Here is a tiny trained network, its code and every weight. The questions are about switching its units off for an input and a target symbol, where a switched-off unit gives its printed mean instead of its output.

import numpy as np


def w(rows, s, z=0):
    codes = np.array(rows[::2]) - 128.0
    scale = np.full(codes.shape[1], s)
    scale[-1] = z or s
    return codes * scale


def norm(h):
    return h / np.sqrt((h * h).mean(-1, keepdims=True) + 1e-5)


def f(y):
    return np.maximum(y, 0)


def softmax(a):
    e = np.exp(a - a.max(-1, keepdims=True))
    return e / e.sum(-1, keepdims=True)


def log_softmax(a):
    a = a - a.max(-1, keepdims=True)
    return a - np.log(np.exp(a).sum(-1, keepdims=True))


def net(x, mask):
    ids = ['αβγδεζηθλμξπστψω'.index(c) for c in x.split()]
    T = len(ids)
    res = E[ids] + P[:T]
    u = 0
    for l in range(2):
        r = norm(res)
        for j in range(2):
            rows = slice(4 * j, 4 * j + 4)
            q, k, v = (r @ M[l][rows].T for M in (Q, K, V))
            z = softmax(np.where(np.tri(T) > 0, q @ k.T / 4**0.5, -1e9)) @ v
            o = O[l][rows]
            res = res + np.where(mask[u + j], z, o[:, -1]) @ o[:, :-1]
        u += 2
        y = f(norm(res) @ A[l][:, :-1].T + A[l][:, -1])
        res = res + np.where(mask[u : u + 4], y, B[l][:, -1]) @ B[l][:, :-1]
        u += 4
    return log_softmax(norm(res)[-1] @ U[:, :-1].T + U[:, -1])


Q, K, V, O, A, B = {}, {}, {}, {}, {}, {}
E = w([
[60,123,211],'α',
[125,253,60],'β',
[166,197,63],'γ',
[59,159,79],'δ',
[110,172,222],'ε',
[138,216,86],'ζ',
[41,103,152],'η',
[123,155,52],'θ',
[170,99,62],'λ',
[180,175,134],'μ',
[165,190,92],'ξ',
[97,152,125],'π',
[160,196,86],'σ',
[83,125,181],'τ',
[130,100,136],'ψ',
[162,137,51],'ω',
],0.018)
P = w([
[201,102,102],'0',
[40,230,226],'1',
[208,100,84],'2',
[12,228,225],'3',
[212,92,78],'4',
[22,191,234],'5',
[219,90,74],'6',
[2,198,221],'7',
[224,89,75],'8',
[62,239,209],'9',
[230,86,74],'10',
[42,234,235],'11',
],0.0086)
Q[0] = w([
[161,221,72],'0.h1',
[110,215,150],'0.h1',
[43,120,170],'0.h1',
[152,5,239],'0.h1',
[34,222,230],'0.h2',
[175,156,12],'0.h2',
[122,20,254],'0.h2',
[111,128,205],'0.h2',
],0.0098)
K[0] = w([
[156,169,98],'0.h1',
[200,138,97],'0.h1',
[30,174,164],'0.h1',
[150,44,158],'0.h1',
[4,169,149],'0.h2',
[206,191,112],'0.h2',
[87,96,138],'0.h2',
[115,120,235],'0.h2',
],0.015)
V[0] = w([
[163,188,218],'0.h1',
[160,253,146],'0.h1',
[145,160,106],'0.h1',
[87,139,183],'0.h1',
[162,201,134],'0.h2',
[168,125,70],'0.h2',
[163,100,136],'0.h2',
[167,63,82],'0.h2',
],0.0064)
O[0] = w([
[67,172,52,168],'0.h1',
[57,118,174,253],'0.h1',
[44,245,122,169],'0.h1',
[235,113,167,115],'0.h1',
[137,157,100,183],'0.h2',
[133,196,226,109],'0.h2',
[93,132,75,98],'0.h2',
[148,253,67,59],'0.h2',
],0.0051,0.0033)
A[0] = w([
[51,208,132,243],'0.n1',
[123,73,51,173],'0.n2',
[45,116,139,2],'0.n3',
[253,74,187,192],'0.n4',
],0.012,0.0029)
B[0] = w([
[16,34,196,247],'0.n1',
[185,23,67,151],'0.n2',
[110,255,146,158],'0.n3',
[111,96,222,168],'0.n4',
],0.0082,0.011)
Q[1] = w([
[117,127,109],'1.h1',
[152,82,111],'1.h1',
[2,124,129],'1.h1',
[162,146,152],'1.h1',
[107,81,147],'1.h2',
[125,105,146],'1.h2',
[104,165,115],'1.h2',
[156,107,52],'1.h2',
],0.019)
K[1] = w([
[91,127,92],'1.h1',
[68,88,180],'1.h1',
[134,250,127],'1.h1',
[167,58,80],'1.h1',
[117,89,107],'1.h2',
[147,114,130],'1.h2',
[115,215,63],'1.h2',
[33,130,123],'1.h2',
],0.013)
V[1] = w([
[74,133,185],'1.h1',
[82,76,41],'1.h1',
[159,92,163],'1.h1',
[185,141,120],'1.h1',
[33,95,38],'1.h2',
[63,44,111],'1.h2',
[72,80,7],'1.h2',
[25,228,131],'1.h2',
],0.011)
O[1] = w([
[93,47,112,254],'1.h1',
[148,169,177,62],'1.h1',
[158,70,119,101],'1.h1',
[181,197,176,60],'1.h1',
[94,122,23,110],'1.h2',
[33,154,31,198],'1.h2',
[114,166,2,80],'1.h2',
[181,225,208,97],'1.h2',
],0.0082,0.0045)
A[1] = w([
[52,109,112,1],'1.n1',
[69,159,227,201],'1.n2',
[202,37,117,232],'1.n3',
[4,76,145,142],'1.n4',
],0.012,0.0071)
B[1] = w([
[141,55,91,146],'1.n1',
[2,183,93,227],'1.n2',
[236,249,131,178],'1.n3',
[72,110,160,250],'1.n4',
],0.0091,0.014)
U = w([
[99,132,4,95],'α',
[116,225,133,86],'β',
[139,176,91,177],'γ',
[112,219,122,101],'δ',
[98,127,232,71],'ε',
[95,194,96,72],'ζ',
[153,16,187,120],'η',
[91,94,66,99],'θ',
[95,192,108,79],'λ',
[160,189,233,134],'μ',
[152,142,79,196],'ξ',
[117,68,180,104],'π',
[189,98,162,234],'σ',
[169,139,95,247],'τ',
[94,91,115,119],'ψ',
[134,29,56,149],'ω',
],0.021,0.011)

Each question gives the input, a string of symbols that net reads in full, and the target symbol t.
The units are the heads (4 rows each of Q, K, V and O) and the neurons (one row each of A and B). Each row of codes is followed by its name. A weight is (code - 128) times the scale printed after its matrix; where a second scale follows, it is the last column's (O, A, B and U).
mask holds one flag per unit, layer by layer, with each layer's heads first. A switched-off unit (its flag False) gives its mean, the last column of its rows in O or B, instead of its output. The means were averaged over made-up inputs and are rounded, as every weight is.
A unit's drop is (log p(t) with every unit on - log p(t) with that unit switched off) / (log p(t) with every unit on - log p(t) with every unit switched off).
The circuit of an input: a set's keep is (log p(t) with only the set's units on - log p(t) with every unit switched off) / (log p(t) with every unit on - log p(t) with every unit switched off). Starting from all 12 units, units are removed one at a time, each time the one whose removal leaves the highest keep (on an exact tie, the one counted first), for as long as the keep stays at least 0.8.
units of the circuit, in order: the units of the circuit, biggest drop first
k most important neurons: the k neurons with the biggest drops, biggest first
top k neurons in layer l: the k neurons of layer l with the biggest drops, biggest first
drop of u: that unit's drop, to one decimal
input β μ ε μ μ σ τ λ μ ψ μ ω, target ε: top 3 neurons in layer 0	(0.n1, 0.n4, 0.n3)
input μ μ σ μ β μ β π ε ξ τ, target η: 4 most important neurons	(0.n4, 0.n2, 0.n1, 1.n2)
input η σ ε μ μ λ μ μ σ ζ μ θ, target ε: units of the circuit, in order	(0.n1, 1.h2)
input ψ ε μ σ, target ε: 2 most important neurons	(0.n1, 0.n4)
input μ ω ω σ τ η η σ λ ζ τ, target η: 3 most important neurons	(0.n4, 0.n1, 1.n2)
input λ ζ π μ ξ μ ξ γ η μ ψ, target σ: 4 most important neurons	(0.n1, 1.n3, 0.n4, 1.n2)
input π ψ β λ μ ω, target ε: 2 most important neurons	(0.n1, 0.n3)
input μ ψ μ ξ, target ε: units of the circuit, in order	(1.h2)
input μ ψ μ μ μ, target μ: units of the circuit, in order	(1.h2, 0.n1)
input β μ δ ψ μ β ξ δ τ ψ μ λ, target ε: units of the circuit, in order	(1.h2, 0.h2)
input μ τ μ τ ζ λ ξ μ α π ω, target τ: units of the circuit, in order	(1.n2, 1.n3)
input ξ λ α ψ λ α α ε ψ, target σ: top 2 neurons in layer 1	(1.n3, 1.n2)
input τ α η, target ω: 3 most important neurons	(1.n2, 0.n2, 0.n1)
input ψ ξ λ, target τ: top neuron in layer 1	(1.n2)
input π η λ, target τ: top 2 neurons in layer 0	(0.n1, 0.n2)
input τ μ μ τ λ ψ, target ω: top 2 neurons in layer 1	(1.n2, 1.n1)
input β η μ ζ, target ε: top 2 neurons in layer 0	(0.n1, 0.n3)
input μ σ ζ ξ μ ψ ε, target μ: drop of 1.h2	1.4
input λ μ μ η α λ μ ω μ ψ μ δ, target ε: drop of 0.n3	0.2
input μ θ σ ω τ η μ, target μ: drop of 1.h2	0.3
